Below is a small trained network, with its code and all its weights. Each question gives an input and a class and asks what happens when units are switched off, that is, made to give their printed mean instead of their output.

import numpy as np


def w(rows, s, z=0):
    codes = np.array(rows[::2]) - 128.0
    scale = np.full(codes.shape[1], s)
    scale[-1] = z or s
    return codes * scale


def f(y):
    return np.maximum(y, 0)


def log_softmax(a):
    a = a - a.max(-1, keepdims=True)
    return a - np.log(np.exp(a).sum(-1, keepdims=True))


def net(x, mask):
    res = np.array(x, float).reshape(1, 8) / 4 @ E
    y = f(res @ A[0][:, :-1].T + A[0][:, -1])
    res = res + np.where(mask, y, B[0][:, -1]) @ B[0][:, :-1]
    return log_softmax(res[-1] @ U[:, :-1].T + U[:, -1])


A, B = {}, {}
E = w([
[59,88,43,249,65],'x0',
[161,52,52,109,159],'x1',
[147,193,100,255,134],'x2',
[108,99,44,67,170],'x3',
[226,86,239,106,157],'x4',
[62,140,134,136,128],'x5',
[47,143,184,159,169],'x6',
[113,156,90,59,16],'x7',
],0.0081)
A[0] = w([
[53,110,173,88,110,51],'N1',
[194,75,190,69,145,184],'N2',
[81,166,176,132,138,138],'N3',
[169,149,158,31,115,95],'N4',
[134,124,146,155,109,52],'N5',
[99,125,156,178,159,2],'N6',
[125,225,169,142,111,209],'N7',
[70,124,49,116,139,90],'N8',
[144,98,105,100,121,55],'N9',
[152,81,143,154,50,40],'N10',
[206,128,209,79,150,52],'N11',
[97,210,132,145,186,107],'N12',
[153,182,121,61,136,92],'N13',
[151,199,126,1,148,99],'N14',
[103,87,151,85,150,159],'N15',
[116,68,87,76,143,162],'N16',
[95,137,157,133,207,113],'N17',
[175,143,146,182,238,125],'N18',
[190,112,129,141,10,99],'N19',
],0.014,0.0035)
B[0] = w([
[247,209,163,163,82,174],'N1',
[96,111,141,89,204,246],'N2',
[94,103,87,173,91,181],'N3',
[119,196,45,78,108,230],'N4',
[89,134,113,125,134,140],'N5',
[133,120,113,142,105,159],'N6',
[56,79,77,133,139,205],'N7',
[149,118,151,113,201,210],'N8',
[92,82,79,107,112,161],'N9',
[143,192,92,97,98,156],'N10',
[207,110,128,77,212,236],'N11',
[92,110,138,118,101,182],'N12',
[136,170,94,108,69,194],'N13',
[170,185,7,132,65,251],'N14',
[188,121,93,107,155,182],'N15',
[92,126,100,78,207,204],'N16',
[148,161,121,156,85,184],'N17',
[165,124,180,210,84,214],'N18',
[177,195,116,130,91,192],'N19',
],0.011,0.014)
U = w([
[245,26,192,170,232,59],'0',
[207,110,79,218,2,244],'1',
[74,9,56,64,180,21],'2',
[249,115,65,7,166,216],'3',
],0.0079,0.0011)

Each question gives the input, the list of numbers given to net, and the class t.
The units are the neurons (one row each of A and B). Each row of codes is followed by its name. A weight is (code - 128) times the scale printed after its matrix; where a second scale follows, it is the last column's (A, B and U).
mask holds one flag per neuron, in row order. A switched-off neuron (its flag False) gives its mean, the last column of its row in B, instead of its output. The means were averaged over made-up inputs and are rounded, as every weight is.
A unit's drop is (log p(t) with every unit on - log p(t) with that unit switched off) / (log p(t) with every unit on - log p(t) with every unit switched off).
The circuit of an input: a set's keep is (log p(t) with only the set's units on - log p(t) with every unit switched off) / (log p(t) with every unit on - log p(t) with every unit switched off). Starting from the 12 units with the biggest drops (on a tie, the unit counted first), units are removed one at a time, each time the one whose removal leaves the highest keep (on an exact tie, the one counted first), for as long as the keep stays at least 0.8.
circuit, biggest first: the units of the circuit, biggest drop first
most important unit: the unit with the biggest drop
k most important neurons: the k neurons with the biggest drops, biggest first
drop of u: that unit's drop, to one decimal
input [-1,6,8,-7,6,8,4,-7], class 1: 2 most important neurons -> (N18, N17)
input [1,1,8,7,3,2,-8,-2], class 1: most important unit -> N11
input [5,5,-1,4,2,2,-6,-7], class 0: circuit, biggest first -> (N4, N14)
input [7,2,3,3,1,5,0,0], class 0: circuit, biggest first -> (N14, N4)
input [-1,-2,6,4,-1,0,2,7], class 2: circuit, biggest first -> (N1, N14, N7)
input [6,6,3,1,5,1,-3,-6], class 1: 3 most important neurons -> (N11, N2, N8)
input [5,7,-5,6,3,8,0,3], class 2: 3 most important neurons -> (N14, N11, N16)
input [-1,1,4,-6,-8,1,-8,-7], class 1: 2 most important neurons -> (N11, N2)
input [3,5,4,-2,0,-8,2,-7], class 1: 2 most important neurons -> (N11, N2)
input [-3,5,5,-1,1,-4,5,0], class 0: circuit, biggest first -> (N14, N4)
input [-1,5,3,-6,4,7,3,-2], class 0: 4 most important neurons -> (N14, N4, N13, N19)
input [-4,5,6,8,-4,5,5,-7], class 0: 2 most important neurons -> (N14, N8)
input [7,-2,-5,-3,3,0,-4,-5], class 1: 3 most important neurons -> (N11, N16, N8)
input [8,3,-6,1,-6,-2,2,0], class 2: circuit, biggest first -> (N14)
input [8,0,-2,7,1,4,7,-3], class 0: 3 most important neurons -> (N14, N4, N8)
input [8,-4,-7,-1,-1,6,2,-6], class 1: drop of N11 -> 0.2
input [0,6,5,5,0,-4,3,-5], class 0: drop of N14 -> 0.5
input [-1,0,8,1,8,-1,-1,3], class 0: drop of N14 -> 0.4
input [-6,8,4,-2,3,-3,8,-5], class 0: drop of N1 -> 0.0
